Here is a tiny trained network, its code and every weight. The questions are about switching its units off for an input and a class, where a switched-off unit gives its printed mean instead of its output.

import numpy as np


def w(rows, s, z=0):
    codes = np.array(rows[::2]) - 128.0
    scale = np.full(codes.shape[1], s)
    scale[-1] = z or s
    return codes * scale


def f(y):
    return y / 2 * (1 + np.tanh(0.7978845608 * (y + 0.044715 * y**3)))


def log_softmax(a):
    a = a - a.max(-1, keepdims=True)
    return a - np.log(np.exp(a).sum(-1, keepdims=True))


def net(x, mask):
    res = np.array(x, float).reshape(1, 7) / 4 @ E
    y = f(res @ A[0][:, :-1].T + A[0][:, -1])
    res = res + np.where(mask, y, B[0][:, -1]) @ B[0][:, :-1]
    return log_softmax(res[-1] @ U[:, :-1].T + U[:, -1])


A, B = {}, {}
E = w([
[128,126,127,127,127,129,129,127,126],'x0',
[21,128,120,150,71,131,58,187,136],'x1',
[127,129,128,128,129,127,127,128,129],'x2',
[128,103,94,90,110,3,144,129,118],'x3',
[128,130,129,129,129,126,127,129,131],'x4',
[128,124,125,128,125,131,129,127,129],'x5',
[113,32,194,150,159,114,111,142,122],'x6',
],0.015)
A[0] = w([
[161,119,113,137,137,126,127,129,143,197],'neuron 1',
[210,132,97,111,144,108,168,120,122,253],'neuron 2',
[125,105,130,135,127,117,128,128,108,71],'neuron 3',
[160,176,9,106,53,41,147,130,118,102],'neuron 4',
[147,169,108,133,126,191,115,129,145,181],'neuron 5',
[172,88,166,125,171,149,148,130,140,180],'neuron 6',
[136,9,149,132,118,36,123,132,130,23],'neuron 7',
[27,100,139,148,87,168,84,159,130,101],'neuron 8',
[61,96,169,164,111,155,79,158,147,99],'neuron 9',
[115,127,121,137,113,139,129,109,102,101],'neuron 10',
[68,153,86,129,87,102,108,146,133,95],'neuron 11',
[125,101,135,107,134,120,128,137,116,120],'neuron 12',
[138,98,135,116,132,107,112,138,115,85],'neuron 13',
[19,133,117,133,51,132,74,165,134,168],'neuron 14',
[147,146,88,124,131,107,148,113,147,120],'neuron 15',
[120,116,130,133,127,117,135,117,122,103],'neuron 16',
[149,191,101,151,107,204,125,118,142,195],'neuron 17',
[150,206,100,137,111,228,123,127,129,201],'neuron 18',
[127,42,159,141,151,65,116,132,139,51],'neuron 19',
[128,38,229,157,183,229,101,140,122,119],'neuron 20',
],0.016,0.0075)
B[0] = w([
[143,112,152,132,144,141,136,87,131,150],'neuron 1',
[217,135,125,60,233,109,127,41,103,211],'neuron 2',
[112,140,120,116,137,118,121,151,129,133],'neuron 3',
[224,125,132,111,2,80,121,105,157,233],'neuron 4',
[77,133,133,134,190,139,106,136,111,183],'neuron 5',
[78,130,143,205,67,156,122,59,145,180],'neuron 6',
[26,141,111,107,228,161,131,147,94,208],'neuron 7',
[242,120,156,67,194,92,133,249,119,225],'neuron 8',
[227,133,157,80,186,93,146,213,144,206],'neuron 9',
[123,156,129,144,140,90,103,147,121,128],'neuron 10',
[67,129,139,183,25,134,128,126,148,192],'neuron 11',
[135,127,113,156,155,141,116,153,113,141],'neuron 12',
[96,86,121,112,135,144,135,130,144,144],'neuron 13',
[62,130,64,78,39,88,117,238,125,255],'neuron 14',
[168,120,93,87,150,106,109,133,122,158],'neuron 15',
[122,146,122,126,145,121,103,139,129,131],'neuron 16',
[54,106,122,116,206,150,132,142,118,201],'neuron 17',
[46,120,123,126,218,151,143,158,91,217],'neuron 18',
[58,129,127,124,208,160,133,149,104,187],'neuron 19',
[247,140,168,207,25,130,126,75,171,226],'neuron 20',
],0.022,0.026)
U = w([
[59,131,124,134,215,204,138,70,80,249],'0',
[232,145,144,91,109,101,124,127,163,200],'1',
[22,125,110,120,154,168,118,210,105,70],'2',
[122,146,91,133,2,108,102,136,177,5],'3',
[171,145,168,210,81,175,124,50,171,75],'4',
],0.0071,0.0027)

Each question gives the input, the list of numbers given to net, and the class t.
The units are the neurons (one row each of A and B). Each row of codes is followed by its name. A weight is (code - 128) times the scale printed after its matrix; where a second scale follows, it is the last column's (A, B and U).
mask holds one flag per neuron, in row order. A switched-off neuron (its flag False) gives its mean, the last column of its row in B, instead of its output. The means were averaged over made-up inputs and are rounded, as every weight is.
A unit's drop is (log p(t) with every unit on - log p(t) with that unit switched off) / (log p(t) with every unit on - log p(t) with every unit switched off).
unit that matters most: the unit with the biggest drop
top k neurons: the k neurons with the biggest drops, biggest first
drop when u is switched off: that unit's drop, to one decimal
input [8,0,-8,8,0,0,2], class 0: unit that matters most -> neuron 14
input [5,-5,-7,0,-6,8,5], class 4: top 2 neurons -> neuron 20; neuron 18
input [-5,1,0,-6,8,0,3], class 1: top 2 neurons -> neuron 20; neuron 9
input [1,1,7,6,-1,3,-4], class 3: top 2 neurons -> neuron 8; neuron 9
input [8,6,4,-2,6,8,3], class 1: top 2 neurons -> neuron 8; neuron 9
input [3,0,7,-4,7,1,8], class 4: top 3 neurons -> neuron 20; neuron 6; neuron 14
input [3,7,3,1,2,1,0], class 3: top 2 neurons -> neuron 14; neuron 18
input [-4,8,-7,-8,7,0,1], class 1: top 4 neurons -> neuron 20; neuron 8; neuron 9; neuron 7
input [-8,2,-6,8,2,-4,0], class 3: top 2 neurons -> neuron 4; neuron 18
input [-7,-1,1,1,-4,2,8], class 0: top 3 neurons -> neuron 7; neuron 19; neuron 4
input [6,-3,-5,-4,8,6,1], class 4: top 2 neurons -> neuron 20; neuron 7
input [3,-3,-6,4,6,0,1], class 0: top 2 neurons -> neuron 20; neuron 8
input [6,2,-3,-7,-4,-4,7], class 1: top 2 neurons -> neuron 9; neuron 8
input [-5,-1,-1,-4,8,-8,-5], class 0: unit that matters most -> neuron 14
input [8,6,-2,2,-1,-4,-1], class 3: drop when neuron 14 is switched off -> 0.4
input [1,1,-1,-5,8,-1,4], class 1: drop when neuron 9 is switched off -> 0.5
input [8,-6,1,-5,-8,-2,3], class 4: drop when neuron 20 is switched off -> 0.1
input [-1,0,2,3,-7,4,3], class 0: drop when neuron 14 is switched off -> 0.7
